Below are the code and all the weights of a small trained network. Each question names an input and a target symbol and asks about switching units off, where a switched-off unit gives its printed mean instead of its output.

import numpy as np


def w(rows, s, z=0):
    codes = np.array(rows[::2]) - 128.0
    scale = np.full(codes.shape[1], s)
    scale[-1] = z or s
    return codes * scale


def norm(h):
    return h / np.sqrt((h * h).mean(-1, keepdims=True) + 1e-5)


def f(y):
    return np.maximum(y, 0)


def softmax(a):
    e = np.exp(a - a.max(-1, keepdims=True))
    return e / e.sum(-1, keepdims=True)


def log_softmax(a):
    a = a - a.max(-1, keepdims=True)
    return a - np.log(np.exp(a).sum(-1, keepdims=True))


def net(x, mask):
    ids = ['βγεζλμξστ'.index(c) for c in x.split()]
    T = len(ids)
    res = E[ids] + P[:T]
    u = 0
    for l in range(2):
        q, k, v = (norm(res) @ M[l].T for M in (Q, K, V))
        z = softmax(np.where(np.tri(T) > 0, q @ k.T / 2**0.5, -1e9)) @ v
        res = res + np.where(mask[u], z, O[l][:, -1]) @ O[l][:, :-1]
        u += 1
        y = f(norm(res) @ A[l][:, :-1].T + A[l][:, -1])
        res = res + np.where(mask[u : u + 4], y, B[l][:, -1]) @ B[l][:, :-1]
        u += 4
    return log_softmax(norm(res)[-1] @ U[:, :-1].T + U[:, -1])


Q, K, V, O, A, B = {}, {}, {}, {}, {}, {}
E = w([
[103,226,136,89,154,135],'β',
[120,172,175,200,36,52],'γ',
[129,123,131,59,181,195],'ε',
[116,174,112,99,140,212],'ζ',
[132,93,108,39,166,115],'λ',
[196,40,156,75,126,169],'μ',
[147,84,188,2,216,165],'ξ',
[149,201,135,166,45,152],'σ',
[145,115,153,108,145,239],'τ',
],0.0049)
P = w([
[147,128,93,193,164,119],'0',
[84,91,152,119,93,56],'1',
[142,103,226,136,57,38],'2',
[175,132,253,114,57,34],'3',
[143,206,53,12,138,171],'4',
[168,157,89,93,50,203],'5',
[177,162,147,136,40,220],'6',
[107,168,200,78,156,182],'7',
[79,149,175,115,92,195],'8',
[106,139,200,122,59,211],'9',
[97,161,219,98,90,196],'10',
],0.0067)
Q[0] = w([
[110,139,72,143,253,100],'0.h0',
[140,89,66,164,94,142],'0.h0',
],0.0071)
K[0] = w([
[3,88,88,68,90,109],'0.h0',
[77,72,202,166,31,89],'0.h0',
],0.0054)
V[0] = w([
[21,255,110,108,181,138],'0.h0',
[144,72,125,202,39,189],'0.h0',
],0.0056)
O[0] = w([
[200,78,70,124,39,148,244],'0.h0',
[89,163,65,1,218,90,2],'0.h0',
],0.008,0.0009)
A[0] = w([
[161,78,129,165,123,167,146],'0.n0',
[148,218,216,158,111,150,254],'0.n1',
[129,137,116,117,127,127,29],'0.n2',
[124,63,126,60,142,254,250],'0.n3',
],0.0056,0.0025)
B[0] = w([
[146,130,192,137,114,27,160],'0.n0',
[49,175,28,152,106,173,245],'0.n1',
[138,149,107,179,144,142,128],'0.n2',
[198,183,254,60,85,181,254],'0.n3',
],0.005,0.0073)
Q[1] = w([
[71,107,177,128,106,119],'1.h0',
[176,14,3,169,241,181],'1.h0',
],0.0071)
K[1] = w([
[181,215,102,157,191,199],'1.h0',
[32,98,132,1,7,107],'1.h0',
],0.005)
V[1] = w([
[82,132,80,166,95,1],'1.h0',
[36,91,252,182,145,115],'1.h0',
],0.0069)
O[1] = w([
[22,65,255,134,97,188,5],'1.h0',
[176,189,202,247,188,152,91],'1.h0',
],0.0089,0.0025)
A[1] = w([
[48,133,105,111,121,174,253],'1.n0',
[210,134,95,192,166,129,206],'1.n1',
[168,158,204,254,172,167,92],'1.n2',
[170,192,155,88,152,55,154],'1.n3',
],0.0087,0.0033)
B[1] = w([
[111,187,133,182,133,169,230],'1.n0',
[69,189,240,165,83,76,210],'1.n1',
[169,57,2,69,140,158,253],'1.n2',
[121,99,169,115,160,158,224],'1.n3',
],0.01,0.0051)
U = w([
[166,100,144,157,20,135,167],'β',
[53,109,220,163,127,179,51],'γ',
[156,178,200,178,116,79,160],'ε',
[180,118,27,76,117,77,93],'ζ',
[126,45,101,167,131,193,165],'λ',
[104,148,127,130,235,140,253],'μ',
[248,140,93,200,134,111,93],'ξ',
[40,112,113,56,123,142,112],'σ',
[159,204,113,94,178,36,48],'τ',
],0.014,0.0035)

Each question gives the input, a string of symbols that net reads in full, and the target symbol t.
The units are the heads (2 rows each of Q, K, V and O) and the neurons (one row each of A and B). Each row of codes is followed by its name. A weight is (code - 128) times the scale printed after its matrix; where a second scale follows, it is the last column's (O, A, B and U).
mask holds one flag per unit, layer by layer, with each layer's heads first. A switched-off unit (its flag False) gives its mean, the last column of its rows in O or B, instead of its output. The means were averaged over made-up inputs and are rounded, as every weight is.
A unit's drop is (log p(t) with every unit on - log p(t) with that unit switched off) / (log p(t) with every unit on - log p(t) with every unit switched off).
The circuit of an input: a set's keep is (log p(t) with only the set's units on - log p(t) with every unit switched off) / (log p(t) with every unit on - log p(t) with every unit switched off). Starting from all 10 units, units are removed one at a time, each time the one whose removal leaves the highest keep (on an exact tie, the one counted first), for as long as the keep stays at least 0.8.
circuit, biggest first: the units of the circuit, biggest drop first
most important unit: the unit with the biggest drop
top k neurons: the k neurons with the biggest drops, biggest first
top k neurons in layer l: the k neurons of layer l with the biggest drops, biggest first
input μ ξ ε, target μ: circuit, biggest first -> (0.h0)
input σ ζ λ μ γ β, target σ: circuit, biggest first -> (1.h0; 0.n3)
input σ μ ξ σ, target σ: circuit, biggest first -> (0.h0; 1.h0)
input λ σ μ, target λ: top 2 neurons -> (1.n2; 0.n3)
input ε λ ζ ξ ζ, target ε: circuit, biggest first -> (1.h0; 1.n2; 1.n1; 0.h0)
input ε β γ τ, target ε: top 2 neurons -> (1.n1; 0.n0)
input λ λ σ, target λ: circuit, biggest first -> (1.h0; 0.h0; 1.n2; 0.n3)
input ξ ε β λ σ β ε ξ λ μ μ, target ξ: circuit, biggest first -> (1.h0; 0.h0)
input σ μ γ ζ β ζ ξ, target σ: circuit, biggest first -> (0.h0; 1.h0; 0.n3)
input β β τ τ σ μ ζ β β, target β: top 3 neurons -> (1.n2; 0.n3; 0.n0)
input σ β β, target σ: circuit, biggest first -> (0.h0; 1.h0)
input τ ε σ τ μ ζ β ζ ξ β, target τ: circuit, biggest first -> (1.h0; 1.n2)
input γ β γ σ, target γ: circuit, biggest first -> (1.h0; 0.n3)
input γ τ β, target γ: circuit, biggest first -> (1.h0)
input γ σ γ μ μ ξ β σ ξ σ, target γ: circuit, biggest first -> (0.n3; 1.h0)
input ξ τ μ ε β γ γ σ, target ξ: circuit, biggest first -> (0.h0; 1.h0)
input λ ξ β μ ζ ζ γ γ β, target λ: circuit, biggest first -> (0.h0; 1.h0; 0.n3; 1.n2)
input ε γ λ ε λ ε ε, target ε: top 3 neurons -> (1.n2; 1.n1; 0.n0)
input λ τ μ ξ β ζ β ζ, target λ: top 2 neurons in layer 0 -> (0.n3; 0.n0)
input μ β σ τ τ σ σ σ ζ, target μ: most important unit -> 0.h0
input τ σ λ ζ, target τ: circuit, biggest first -> (1.h0; 0.h0; 1.n2)
input ξ σ λ β σ ζ μ, target ξ: top 3 neurons -> (1.n2; 0.n3; 0.n0)
input γ σ λ ζ μ β τ σ ε μ, target γ: top 3 neurons -> (0.n3; 1.n2; 0.n1)
input ε ζ β ζ λ, target ε: top 2 neurons -> (1.n2; 0.n1)
input ξ β ζ σ σ μ ε ξ σ ε λ, target ξ: top 3 neurons -> (1.n2; 0.n3; 0.n0)
input ξ μ ζ, target ξ: top 2 neurons -> (1.n2; 1.n1)
input τ β λ β μ ε σ ζ μ β μ, target τ: most important unit -> 1.h0
input σ γ β σ ε μ λ, target σ: top 2 neurons -> (0.n3; 1.n2)
input ε λ ξ ξ μ σ σ λ ξ, target ε: top 2 neurons in layer 0 -> (0.n1; 0.n0)
